Below is a small trained network, with its code and all its weights. Each question gives an input and a class and asks what happens when units are switched off, that is, made to give their printed mean instead of their output.

import numpy as np


def w(rows, s, z=0):
    codes = np.array(rows[::2]) - 128.0
    scale = np.full(codes.shape[1], s)
    scale[-1] = z or s
    return codes * scale


def f(y):
    return np.maximum(y, 0)


def log_softmax(a):
    a = a - a.max(-1, keepdims=True)
    return a - np.log(np.exp(a).sum(-1, keepdims=True))


def net(x, mask):
    res = np.array(x, float).reshape(1, 8) / 4 @ E
    y = f(res @ A[0][:, :-1].T + A[0][:, -1])
    res = res + np.where(mask, y, B[0][:, -1]) @ B[0][:, :-1]
    return log_softmax(res[-1] @ U[:, :-1].T + U[:, -1])


A, B = {}, {}
E = w([
[129,128,129],'x0',
[113,53,154],'x1',
[249,97,100],'x2',
[129,127,127],'x3',
[129,127,127],'x4',
[110,117,43],'x5',
[127,127,130],'x6',
[128,128,126],'x7',
],0.015)
A[0] = w([
[55,201,170,189],'n0',
[75,190,146,180],'n1',
[255,78,100,197],'n2',
[63,104,119,138],'n3',
[190,135,154,129],'n4',
[190,61,98,85],'n5',
[148,143,202,250],'n6',
[97,164,148,119],'n7',
[159,174,114,174],'n8',
[102,106,33,234],'n9',
[95,8,152,253],'n10',
],0.016,0.0064)
B[0] = w([
[127,52,113,238],'n0',
[121,46,94,207],'n1',
[254,134,142,251],'n2',
[67,187,131,191],'n3',
[151,156,137,175],'n4',
[192,70,145,193],'n5',
[165,135,201,203],'n6',
[145,92,119,170],'n7',
[178,162,76,163],'n8',
[89,106,61,205],'n9',
[64,133,196,239],'n10',
],0.013,0.019)
U = w([
[168,24,136,253],'0',
[89,84,203,50],'1',
[99,97,54,154],'2',
[32,145,124,145],'3',
[191,245,155,148],'4',
[178,120,197,10],'5',
[190,150,54,21],'6',
],0.013,0.0049)

Each question gives the input, the list of numbers given to net, and the class t.
The units are the neurons (one row each of A and B). Each row of codes is followed by its name. A weight is (code - 128) times the scale printed after its matrix; where a second scale follows, it is the last column's (A, B and U).
mask holds one flag per neuron, in row order. A switched-off neuron (its flag False) gives its mean, the last column of its row in B, instead of its output. The means were averaged over made-up inputs and are rounded, as every weight is.
A unit's drop is (log p(t) with every unit on - log p(t) with that unit switched off) / (log p(t) with every unit on - log p(t) with every unit switched off).
The circuit of an input: a set's keep is (log p(t) with only the set's units on - log p(t) with every unit switched off) / (log p(t) with every unit on - log p(t) with every unit switched off). Starting from all 11 units, units are removed one at a time, each time the one whose removal leaves the highest keep (on an exact tie, the one counted first), for as long as the keep stays at least 0.8.
circuit, biggest first: the units of the circuit, biggest drop first
k most important neurons: the k neurons with the biggest drops, biggest first
drop of u: that unit's drop, to one decimal
input [-4,0,1,6,2,5,2,-2], class 6: most important neuron	n0
input [3,3,2,-2,-4,-2,4,-4], class 5: circuit, biggest first	n0, n1
input [-5,-3,0,-4,-8,2,-2,-7], class 2: circuit, biggest first	n2, n6
input [-2,-4,7,-7,0,1,-3,-5], class 6: circuit, biggest first	n10, n8
input [-7,-7,2,-6,-8,-8,-8,3], class 4: circuit, biggest first	n8, n5
input [5,1,-1,-7,-3,8,0,8], class 3: circuit, biggest first	n2, n0
input [3,1,-3,-2,6,-5,2,7], class 1: 2 most important neurons	n2, n5
input [-6,-2,-8,3,-2,1,7,-7], class 2: 4 most important neurons	n2, n3, n5, n6
input [-7,0,5,-1,-6,1,-2,6], class 6: 2 most important neurons	n0, n10
input [-3,-6,0,-2,-2,5,0,-3], class 2: 2 most important neurons	n2, n9
input [3,-8,0,-7,2,7,0,8], class 2: 2 most important neurons	n2, n9
input [0,-6,3,-2,6,2,3,7], class 6: 2 most important neurons	n10, n6
input [-7,0,-8,-7,-6,-5,-1,-7], class 0: 4 most important neurons	n0, n1, n7, n10
input [3,1,7,-7,-3,-6,2,1], class 5: 2 most important neurons	n5, n3
input [-7,-1,1,-8,8,2,6,-2], class 6: 2 most important neurons	n0, n10
input [-2,-7,-1,-2,-3,1,4,-8], class 2: 3 most important neurons	n2, n5, n6
input [3,2,-4,3,6,0,-7,-6], class 1: 2 most important neurons	n2, n9
input [7,-1,-8,-8,4,2,-5,1], class 2: drop of n1	0.2
input [-5,-5,-5,2,-6,3,-8,-4], class 2: drop of n2	0.2
input [-1,-1,3,-1,-6,-6,-2,-6], class 4: drop of n0	0.1
input [4,-8,-2,2,5,2,4,-5], class 2: drop of n2	0.5
